Here is a tiny trained network, its code and every weight. The questions are about switching its units off for an input and a target symbol, where a switched-off unit gives its printed mean instead of its output.

import numpy as np


def w(rows, s, z=0):
    codes = np.array(rows[::2]) - 128.0
    scale = np.full(codes.shape[1], s)
    scale[-1] = z or s
    return codes * scale


def norm(h):
    return h / np.sqrt((h * h).mean(-1, keepdims=True) + 1e-5)


def f(y):
    return y / 2 * (1 + np.tanh(0.7978845608 * (y + 0.044715 * y**3)))


def softmax(a):
    e = np.exp(a - a.max(-1, keepdims=True))
    return e / e.sum(-1, keepdims=True)


def log_softmax(a):
    a = a - a.max(-1, keepdims=True)
    return a - np.log(np.exp(a).sum(-1, keepdims=True))


def net(x, mask):
    ids = ['γλμτφω'.index(c) for c in x.split()]
    T = len(ids)
    res = E[ids] + P[:T]
    q, k, v = (norm(res) @ M[0].T for M in (Q, K, V))
    z = softmax(np.where(np.tri(T) > 0, q @ k.T / 4**0.5, -1e9)) @ v
    res = res + np.where(mask[0], z, O[0][:, -1]) @ O[0][:, :-1]
    y = f(norm(res) @ A[0][:, :-1].T + A[0][:, -1])
    res = res + np.where(mask[1:17], y, B[0][:, -1]) @ B[0][:, :-1]
    return log_softmax(norm(res)[-1] @ U[:, :-1].T + U[:, -1])


Q, K, V, O, A, B = {}, {}, {}, {}, {}, {}
E = w([
[85,132,190,99,117],'γ',
[100,189,147,160,81],'λ',
[254,169,13,38,143],'μ',
[60,135,56,27,247],'τ',
[107,169,168,111,81],'φ',
[77,144,182,155,129],'ω',
],0.0088)
P = w([
[113,51,58,164,132],'0',
[143,187,116,77,175],'1',
[97,185,93,92,167],'2',
[80,184,86,142,166],'3',
[169,64,100,168,95],'4',
[176,67,189,134,155],'5',
[198,119,130,209,175],'6',
[86,81,192,117,176],'7',
[116,1,205,64,151],'8',
],0.0049)
Q[0] = w([
[1,251,77,99,218],'h0',
[131,151,187,142,102],'h0',
[28,169,150,96,111],'h0',
[222,99,150,187,111],'h0',
],0.0062)
K[0] = w([
[218,2,29,215,91],'h0',
[155,192,94,67,95],'h0',
[179,52,130,115,96],'h0',
[39,251,205,163,181],'h0',
],0.0072)
V[0] = w([
[146,130,172,53,80],'h0',
[125,121,212,120,210],'h0',
[62,64,88,34,176],'h0',
[116,152,83,170,255],'h0',
],0.0074)
O[0] = w([
[47,164,147,241,143,5],'h0',
[143,175,175,148,112,177],'h0',
[223,144,167,184,254,115],'h0',
[197,167,208,38,170,182],'h0',
],0.0089,0.0017)
A[0] = w([
[152,184,119,145,128,125],'n0',
[107,85,68,65,73,126],'n1',
[152,169,155,201,113,147],'n2',
[119,129,212,166,187,147],'n3',
[144,150,89,37,197,165],'n4',
[96,175,173,176,82,174],'n5',
[83,80,2,203,116,5],'n6',
[183,142,159,106,142,78],'n7',
[124,136,77,123,160,157],'n8',
[106,120,141,170,134,103],'n9',
[156,160,152,149,145,70],'n10',
[150,138,73,42,161,207],'n11',
[121,140,116,50,184,196],'n12',
[200,202,87,76,165,119],'n13',
[60,144,97,164,72,153],'n14',
[109,120,225,176,71,161],'n15',
],0.0082,0.0032)
B[0] = w([
[120,133,123,160,125,135],'n0',
[134,186,122,27,200,167],'n1',
[117,119,121,123,171,166],'n2',
[103,131,79,78,124,232],'n3',
[77,137,144,170,100,212],'n4',
[58,141,166,147,141,214],'n5',
[255,35,172,159,57,147],'n6',
[181,117,90,108,96,163],'n7',
[109,173,191,131,61,131],'n8',
[77,107,130,153,103,133],'n9',
[165,47,104,115,154,137],'n10',
[91,184,173,183,113,204],'n11',
[81,168,155,165,68,209],'n12',
[135,158,136,146,67,192],'n13',
[117,127,51,80,194,182],'n14',
[64,163,215,100,106,254],'n15',
],0.0062,0.0055)
U = w([
[132,220,189,161,2,180],'γ',
[85,124,116,238,221,126],'λ',
[99,119,46,13,100,211],'μ',
[145,88,145,142,92,6],'τ',
[90,41,48,231,73,129],'φ',
[236,131,155,90,197,157],'ω',
],0.007,0.0024)

Each question gives the input, a string of symbols that net reads in full, and the target symbol t.
The units are the heads (4 rows each of Q, K, V and O) and the neurons (one row each of A and B). Each row of codes is followed by its name. A weight is (code - 128) times the scale printed after its matrix; where a second scale follows, it is the last column's (O, A, B and U).
mask holds one flag per unit, heads first, then neurons. A switched-off unit (its flag False) gives its mean, the last column of its rows in O or B, instead of its output. The means were averaged over made-up inputs and are rounded, as every weight is.
A unit's drop is (log p(t) with every unit on - log p(t) with that unit switched off) / (log p(t) with every unit on - log p(t) with every unit switched off).
The circuit of an input: a set's keep is (log p(t) with only the set's units on - log p(t) with every unit switched off) / (log p(t) with every unit on - log p(t) with every unit switched off). Starting from the 12 units with the biggest drops (on a tie, the unit counted first), units are removed one at a time, each time the one whose removal leaves the highest keep (on an exact tie, the one counted first), for as long as the keep stays at least 0.8.
units of the circuit, in order: the units of the circuit, biggest drop first
most important unit: the unit with the biggest drop
k most important neurons: the k neurons with the biggest drops, biggest first
drop when u is switched off: that unit's drop, to one decimal
input ω λ ω λ ω λ γ, target μ: units of the circuit, in order -> [h0 n14 n11]
input τ γ ω γ γ, target λ: units of the circuit, in order -> [h0 n2]
input λ λ μ ω τ λ, target μ: units of the circuit, in order -> [h0 n14 n11]
input φ ω ω τ, target φ: units of the circuit, in order -> [h0 n6]
input λ φ γ ω φ ω, target λ: units of the circuit, in order -> [h0 n14]
input μ ω ω ω ω γ ω τ, target γ: most important unit -> n12
input λ ω ω γ, target μ: units of the circuit, in order -> [h0 n1]
input γ λ λ ω τ τ ω γ ω, target ω: units of the circuit, in order -> [h0 n11]
input μ λ γ τ, target γ: 2 most important neurons -> [n12 n8]
input ω λ φ μ ω, target φ: 2 most important neurons -> [n6 n14]
input τ ω γ, target ω: drop when n14 is switched off -> 0.0
input ω τ ω ω λ ω μ, target γ: drop when n4 is switched off -> 0.1
input γ ω λ φ, target λ: drop when h0 is switched off -> 0.8
input ω γ τ ω λ, target λ: most important unit -> n2
